Each row has a class, written after it.
 -53    9 -107 -353 -207 -357  -95  -41 -102   88 -140  383  -42  -58  183  -58    6  208   61  101  170   34 -119 -551  -74  -42  231   75 -197 -100 -285 -274  100  486  -82  363  211  -46  390 -> Sive
-161  -11  112 -105    4  125  -90  343  170  -38  127  201  -41 -350 -170  292 -422 -491   63   76  -52   75  127    0  465  248  139   20  105 -290  149  285  -52  138  -97 -321 -277  359 -236 -> Sive
 118  160   75 -445 -329   12  -12  422  -54  181  -20  299 -339 -167  103  -57   75 -351  420  -49  343  102  131  216   89  383  -61 -206 -215   44  128  206   92  368 -540  -64 -101   67  -13 -> rufat
 167  128  269 -212 -371  133   66  287 -142  158   59  306 -316   20   32  -94  157 -218  252  -45  149   49  134  172  -29  287 -117 -106 -219  -65   59  107  113  382 -516   35 -361  115   78 -> vima
 133  210  199 -275 -386   73   16  487  -98   94   39  272 -278   12   54 -118  379 -346  268  -18  259  208   80   58  -10  516   19 -172 -192   94  104  279  210  411 -589   14 -203   60   91 -> rufat
 -60 -104  -21  202   44   19 -143  -79   17   42   56  110  174 -283 -114  122   71  273   82   70  129 -363 -247 -169  306 -407  149   84   -4  -93  -40 -216  -27   47  -65  161  -44  298 -208 -> bel
 -28  -11  -51  -13 -127 -180   42 -521   19  -40 -161  168  200  117  431 -240  -39  254  -39 -224  529  306  -93  -49  -23  175  277 -173  115  -80  -91  244  169 -133 -167  236  395  -51  -99 -> vago
 153  161  116 -286 -271    2   25  456 -121  135   77  140 -251   26    3 -117  289 -294  324   38   43   63   79  163   34  254 -187 -213  -77   88   63  125  101  365 -495 -112 -207   10   69 -> Kepog
  18   10   48 -136  -16   33   88 -114  169  -45   59   32  -81   58  308 -269  306 -143 -169 -115  553  622 -109  114  -51  346  386 -285  188   19  -10  746  265 -135 -159  227  177  -85   70 -> rufat
-259  149   87   76 -175 -111  -78  127  -21   84   38  417 -187  -98   29   33 -579  124  -31   34  469  -18  -96 -172   87  144  235 -201 -176 -182   94   26   41  401 -219  121  110  212  277 -> tun
  91 -108 -607 -426 -111 -153 -152 -457  -94  171 -332  -20  -36  103  222  100  157  155  452   29  -10 -294   77 -432 -238 -375   -2  608   57 -141  -90 -568 -215 -374  227   98  119  -75  139 -> reri
  83   33   24 -114  -86  -58   69  221  -90   35  -42  250   55  -51    6  193   19  -39  -96   59   85  -66  -64  -47   97   -8  171 -110 -109 -128   34  100   48  304    1  287 -160  112  454 -> rufat
  14  148  -39 -377 -197 -382   -5   29 -162   64 -197  377 -149   51  157 -135  138  182   55  122  196  -76 -129 -581 -131  117  178   89 -190  -84 -234 -338  135  501 -170  422   53  -82  433 -> bel
-359  247 -429 -297    9  -38   76 -319  -59   41 -356  -51   70   89  181  391 -122 -233  492  -45   60 -511  143 -558   33  119 -328  409  156 -132 -188   34  -70  -54  127  247 -144   39   97 -> zopu
 -24  156  140 -117   54  156  196  150   53  100   53  232 -146  -39    0  268 -276 -218 -139   89  272  349  -56   66  291   83  398  -92  224 -176  -28  436   63  -22  219  -47  161   14  220 -> tun
-219  -23 -346 -150  -18 -174  132 -396 -276  140 -447  -76 -297  272  246   24 -286  102  225  138   64 -174  200 -304  145 -729  167  255  267 -135 -108 -565  -41 -208  479  248  233  -60  650 -> nuze
 -71  -31  303  137  -74  -62   85  -11  -76   48  -96  439   65  -41  190  160 -156  -65 -281 -180  114  -40  163   89  477  -89  147  -15 -158 -210 -161  -50  181  301  -41  597 -340  182  260 -> rufat
-120  -94  156 -131  -37  116  -63   -9  256   82  202  118  -56    5  -35   86  -98  -31 -161   94  345  170  -87   73  -94   37   61  -49 -280 -164  129  386  132  306 -243   78  -22  174  596 -> reri
  35   13   29  132   31  -28   64 -153  128  -83  -38  116  -41  157  335 -237    6  187 -315 -110  368  546 -215   53  -84  317  323  -78   -6  -61  -44  351  104 -238  275 -135  237  -65  136 -> rufat
 114  115   -6   -7 -117   47   97  -40  158 -154  -32  157 -198  247  411 -237  187 -122 -232 -109  263  329 -174  104   48  504  362  -12  -30  140 -397  123  196   22  -85  259 -164 -113   -1 -> rufat
 -97   49 -183 -343  -91 -330  -26   45 -130  106 -168  337 -131   -2   85  -35   32  110  112  154  121 -163  -60 -611  -47  -26   84   77  -84 -107 -249 -464  106  525 -104  351   35  -68  407 -> bel
 174   15  228 -361 -343  152   11  328   -6  106  117  185 -232  163  -45   -2  272 -283  234   61   48  169  149  166  117  274 -159  -73 -152    5  109  115   88  406 -634 -119 -330   96  129 -> zopu
  26  -44  230   96  -48   46  150  -82 -126   27  -86  404   29  -10  243  123  -85   28 -299  -92   84  -41  158   12  394 -108  151   33 -147 -157 -196 -245  156  216   -6  500 -309  207  202 -> vago
 -57  -43  241  115  -32 -162   62  -81 -141   66 -148  462  -77  -15  141   80 -226   68 -272  -97   86  -91  149   25  366 -112  110   65 -132 -208 -181 -242   85  252   46  520 -215  141  221 -> zis
  15  -34 -150 -429  -76 -375    9   31 -101  136 -148  394 -114   83   94 -109  -51  174   -5  141  232   90  -89 -460   28   49   32   37 -188  -86 -312 -446   35  571 -142  334  196 -163  473 -> zis
 -59   47 -159 -273 -145 -287  -67   60 -165   54  -84  287  -23  -29   88 -101  151  190   76  156   56    3  -77 -595  -51 -137  195  123  -81    6 -278 -371  139  421  -60  311  201  -16  368 -> zis
 -77   59 -172 -434 -142 -255  -60   -5 -106   86 -134  367  -27   14   77   85   64  119   97  152  188  -14  -32 -652   43  -12  154   94 -126  -47 -263 -288   72  476 -141  323  163  -95  424 -> vima
 -60  -57  210  214  -82 -102   35   18  -93   89 -121  292  -51    1  171  -32 -159   52 -216 -101   15  -41  120   75  465 -201  129   31 -108 -151 -280 -267  123  280   89  477 -310  114  206 -> vima
  37 -112  -23 -107   30   96  -27 -387   77  -10   -3   79  -29  234  283 -216 -180   94 -189  -36  554  599 -158   76   74  264    6  -59   -3  -16 -327  328  -32 -161 -169   -8  156   61  -76 -> zis
  54  113  199 -321 -337 -115   40  217  -99  106    6  254 -319   56  -17  -49   49 -235  353  -56  307  161   23  228   -6  297 -127 -166  -67  -24  216  271   35  245 -706 -131  -61   96   17 -> Kepog
-387  -13 -451   63 -114 -218 -401  -35  -92  -29  -37 -101  145  -97 -288 -192  125   85  433  203 -111 -899  -31 -585 -207 -146 -441  489 -131 -150 -105  -94 -198   58 -226  287 -471  498    7 -> bel
  99  -44  269  202  -41  -57   72    8 -155   70 -117  311  -21  -40  121  -10    0    4 -161 -132   58 -123  113  135  446 -208  -17   36 -175 -113 -223  -77   60   90  -29  477 -335  159  119 -> tun
 -21  -34  158  244 -319  130  224 -199 -189  -34   27  368  136  -77   39  310 -346  220  -55   24  370 -276  -24   34  141  -20  287  -19 -263 -399  127  -11  -77  104 -339  195 -311  560 -202 -> Sive
 -17  -28  238  128  -52 -168   10  -16  -84   95 -173  348  -43  -41  233  -16 -127   60 -255 -115   30  -94  155   29  401 -163  121   37 -152 -192 -150 -225  109  238  119  514 -249  116  288 -> vago
 -21   -3 -153 -333 -141 -340   50 -126 -155   64 -169  352 -113  104  142  -20  -32  185   79  172  191  -23  -90 -489  121  -90  101   41  -82  -42 -408 -374   52  421 -239  323  113  -66  341 -> Zolus
 106   72  246 -401 -406   79  -21  310  -98  172   -8  298 -312    7   17  -30   65 -213  326  100  307  150  108  166  200  383  -95 -153 -155  -31  163  151   67  400 -733  -97 -265  200  -81 -> vima
 -20   -2 -119 -218 -120 -292  -84   52  -46  106 -109  308  -61   30   32 -188   43  101  -26   99  191  -37 -113 -419   82   98   85   68 -168  -37 -350 -240   34  479  -35  438   21 -134  367 -> vago
 174  120  209 -252 -337 -101   42  168 -125   99  -26  233 -335  -35   64 -104  162 -182  306  -87  194   86   83   77  -89  355  -39 -163 -136 -123  198  218   19  270 -532    1 -194   52  -56 -> tun
 249   97  139 -112  -62  -46  158  -58   77  -78 -114   24 -329  181  310 -323  332  -41  -30  -18  491  302 -178  177 -191  211  162    4  -29  138  -98  384  281 -127 -274  107   57 -138   50 -> bel
  47  172  149 -296 -360    1    8  261 -115   65   69  354 -352   42   80  -43   39 -205  310  -77  273  208   43  133  -26  374   15 -107  -81 -104  180   91   70  319 -515 -205 -193  139  -68 -> tun
 128  127  282 -339 -381  -16   93  325 -227  166  -48  381 -275  -53  -23  -49  144 -356  339  -33  131  134  215   88   63  352 -104 -205 -130  -48  142  205   79  333 -623 -115 -148  164  101 -> bel
 -37 -331   94  -93 -263  343 -149  110   73   85   41  101   89   78  -72 -229 -357  -61  -56  377   19  132  -48  -18  291  116  -70   95 -193 -124 -207   19    1  252 -305    1 -319  526  198 -> Zolus
  -2   78  -16  -80   -9   87  101 -374   81 -106    5  114  -13  -10  415 -101  270   97 -117 -298  606  398 -208   27 -156  362  299  -68   67    0   22  550  176 -371 -113  358    7   89  -98 -> zopu
  15  -75  239  221  -38  -75   47   67  -95   95  -84  441  104   -6  272  -62 -192   79 -362 -108   30   34   96  103  509  -50   65   -3 -291 -151 -280 -275  165  264  139  461 -268  123  333 -> Kepog
 138   99  206 -363 -304   31  -10  283  -95  223   68  298 -243   38  -93  -86  102 -305  286   47  214  119  147  100   53  368 -230 -119 -130  -25   37  248   59  352 -676  -43 -133  114  204 -> Kepog
 -61  -20  -52   40  -71  148   99 -350  -42   47  -83  240 -100   97  183  231 -461   59  -20  102  437 -288  -88  113  254  -80   65  -45  -32 -177 -194  -48 -150  143 -237  362 -110  234  -41 -> Nobo
-146 -139  190 -165 -232  -19  162 -316  -62   83   24  262  141 -129  -79   65   41  -10  -72  151  233  -63   57 -148  -83   -4  272  -37  111 -419   23  424   46  211 -361  313  -56  520  134 -> nuze
  56  -24  -65 -348  -64 -278 -124   73  -33  121 -153  288  -57  -10   61 -160  125  128  -60  257   70 -162 -106 -597  109   -7   15  121 -232   28 -388 -511   81  539  -54  349  -71 -104  441 -> Kepog
  49   28   48 -177  -56  -74   61 -339  -28 -108  -47  167  -48  180  348 -173  163  124  -97  -93  528  686 -145   60  170  289  366 -195  214  -10 -153  487  124 -248 -200  -23  303   46 -126 -> bel
 217  187  114 -272 -360   44  138  338 -130  113  -18  285 -293   93  106  -51    1 -299  333  -53  287  104   79  326  -70  437 -119 -164 -173   56  132  214  132  269 -592  -66  -79    2  103 -> Kepog
-101 -138  103 -279 -140  -70 -128 -268  141  -77   77  139   74  190  -36 -151 -135   33  112  119  504  208 -388  220  160  -44   39   -1 -107 -173   18  436 -154  121 -455   22  306   72  -53 -> zopu
  87  125  200 -265 -373   -5   45  377  -20   86   52  206 -437   -7   27 -118  179 -316  256  -50   72  102  210  171  -54  282   78 -124 -100  -35  257  171  118  299 -480  -31 -222   82  146 -> vago
 -52   -2  195  200  -17 -158   99  -20 -132   39 -133  408  137   -4  287  142 -107  137 -389 -145  -73 -142  146  -23  440 -125  154  -26 -135 -127 -205 -307  175  321  159  696 -274   84  342 -> zopu
  38  -79   -6   62   60  -61   85 -246   47  -21  -54  152 -234  104  300 -197 -223  260 -266  -76  473  549 -176  101    6  161  246 -292  190  117 -155  141   32 -212 -151  -75  340   12  -43 -> vima
-354 -220 -184 -392 -164   67 -358 -307  133  288 -239 -473  174  682   53   -5   19  -46  309  505   89   50  112 -262  410 -635 -202  396  381   46  -24   63  200    2 -189  339  190  -99  719 -> Kepog
  65  -80   84  -42  146  267  134 -388  120  -18  -35   82   98  137  274 -212  131  221 -338  -48  581  281 -198  201  229  224   34   45  -91   88 -328  189  132 -211   98  333  -47   81   -5 -> Nobo
-471  -95 -373 -194 -119 -207 -260 -334  126   73 -160 -210   90  204  119  -85   84   74  360   -5   58 -297 -129 -321 -321 -202    1  465  296 -334  208 -207   32  185  249  409   40 -109   19 -> Sive
  19   12  330  220 -126  -75  121   40  -70   44  -61  352 -124  130  165   53  -55   47 -295  -45    1 -162  102  148  425 -146   61   21 -207  -35 -303 -270  146  384 -118  490 -388   74  195 -> vago
  97   17  -74 -256 -134 -241  -80  129  -20  110  -43  267  -85   -9   62 -184  173  203  -33  195   89    4  -95 -506 -103  117   69  109 -264   -3 -322 -255  133  556 -107  282   52 -118  435 -> vima
 218  -40  -59 -245   91    6  265 -181  150   43 -144  127 -140   35  189 -352  264 -143 -203  -10  484  337 -210   48 -145  457  220  -10  122   89 -310  267  103 -256   78  113  135 -160   67 -> Kepog
 252  138  226 -254 -391   77  104  250 -238  129  -26  275 -406   51   37 -100  222 -238  311   31  212  133  113  176  -94  339  -32 -108 -104  -39  116  161  109  281 -567  -76 -206  151   69 -> nuze
 -94   40 -122 -207 -122 -375 -174  -24  -60   43 -105  244  -98   11   68  -78   31  247   28  161   61 -167  -81 -640 -142   -3   66   67 -204  -90 -200 -405   52  544  -92  248   13  -72  325 -> zis
 155  156   98 -331 -354   92  125  415 -141  147   32  380 -360   56   35   98   78 -335  302  -31  189   87  186  171   61  408 -129  -97 -175   41   29   67   55  413 -580  -50 -230   69   33 -> rufat
-115  -38  255   94 -235  -33   28  182   -4  132   71   82  -24  -47 -159 -122 -133  -92  106  119  350  217  -61  102  173  -78  159 -165  154 -260  -72  435   93  366 -412  -75   88  367  -54 -> Zolus
-129 -202  211    1 -116  -22  -33   24   35  212   20  -96  308   14  -64  -79  220  205 -137  243  -53 -162  -19 -225  109 -322   23  -14   50 -237  104  187   80  355 -182  614  -24  255  254 -> bel
 181  -52  -40 -159   57  -19   49 -148  184   76  -52  212 -319  217  399 -286   89   27 -253   -8  675  535 -299  268   -2  369  143  -48  -99   64 -236   90   74  -42  -52  -15  102 -234   43 -> nuze
 -73   -4  -98 -313 -192 -182  -58   31 -143  180 -103  465 -113  -25  116  -58 -180  109   31  191  209   59    7 -521  189   43  201   33 -101 -144 -351 -366   69  504 -100  346   66   27  279 -> zis
-244  -15  277  -47 -100  112    9  -31 -111  197   58  351  232 -107  -15  438  -81 -126 -204  227  327  249   15 -320  563 -100  330   -4  240 -276 -250  191  146  453 -180  271  -96  348 -157 -> tun
  43   -3   52   29    0   56  108 -303  -68  -68  -47  190  -36  188  275 -131   92  289 -206  -42  413  347 -171 -121   33  275  236 -127  159 -142 -178  302  165 -141 -134  441  -18  105   10 -> Nobo
-263  209 -274 -217 -164 -180 -374 -380  -18  113 -248   97  -45  114  154   -7  -64  194  264  -82  -90 -392  -69 -691 -392    0   53  633   52 -311   57 -193 -149 -208  512  302  -60   19  391 -> Kepog
-158    6   61  183 -102  186   30   91 -168   91   26  294   91 -139  -18  292 -414 -137   37  153  148 -259  -55  -15  271 -181   68  -62  -76 -239 -116  -12   15  205 -243  252 -233  413   42 -> Sive
 190   96  214 -367 -320    9   -1  354 -110  220   28  240 -347   81 -128 -101  116 -236  380   71  223  277  161  153   54  261 -151 -109   98   -5  142  319   77  250 -695 -174   80   74   82 -> Nobo
 -76 -109  215 -102   -8   65  -67  -64 -147  191   69  233   60  -22 -225  442 -189  152  -53  314   89   51  126 -235  626 -487  103   62  268 -341  -65 -127 -156   68 -298 -148  -70  496 -167 -> nuze
 198 -150   55  431 -139   39   47   93 -201   72  -28  314  230 -221   39    4 -233 -266  -81  -16  143  266   52  179  322   58  258 -199   71 -321 -328  426   80  129 -111   34  -69  390   59 -> Nobo
 117 -285  -26  -15   34 -128 -185 -344  173   -7  -82 -186    6  219  123 -579   15  300 -319   64  253  364 -143   94 -174   97   12  -69  114  124  -17  274  -89 -341  -18  -16  229   21  120 -> bel
 -46  -41  140  -56   32 -110  -59  -42  128  126  -53  211   68   98  189 -245   84   47 -276   36  355  527  133 -238  156  323  150 -354  216  -63  -46  472  212   -6 -110 -143  327   27  299 -> Kepog
  38  -71   33  -62 -102  149  -70  355   50  109  120  155   44 -108    7  224   53  -51  -66  306   46  248   49  -76  441 -143  313 -257 -100    5 -145   19  104  246 -251 -247   75  264  168 -> nuze
 135   91  288 -129 -336   83  -20  389 -146  117   41  235 -230   83  -53 -182  188 -393  229   18   20  232  159  183   95  428 -185 -121 -101  -33   75  277   91  273 -607 -174 -285  235  145 -> zis
 235  121  203 -280 -270  174   44  365  -97  173   87  224 -265   14  -76 -130  283 -296  274    4  227   56  122  167   37  332 -178 -100 -145  -11   29  253   69  293 -568   10 -288  158   64 -> bel
-297  230 -375  -80 -211 -640  323 -549 -251  -92 -480  141 -100  320  441    7   13  172  224 -335  -69 -401 -166 -350 -475 -254  272  433  189 -261  -91 -548  -61   90  627  516  170 -356  383 -> rufat
 215    8  174  -56  -26 -104   14 -196  -27  -11  -91  111 -190  242  276 -382  178  322 -275   58  501  643  -80    0  -20  237  328 -414   14   84  -34  510  221 -238 -166   95  378 -110  404 -> zis
  89   18 -100 -217 -176 -261   20   92 -132  105 -154  398 -179  -29  109  -68   72   -2   52  106   84  -78  -64 -443  -41  135  116   95 -190  -61 -390 -369  113  554 -109  307  -97  -72  344 -> bel
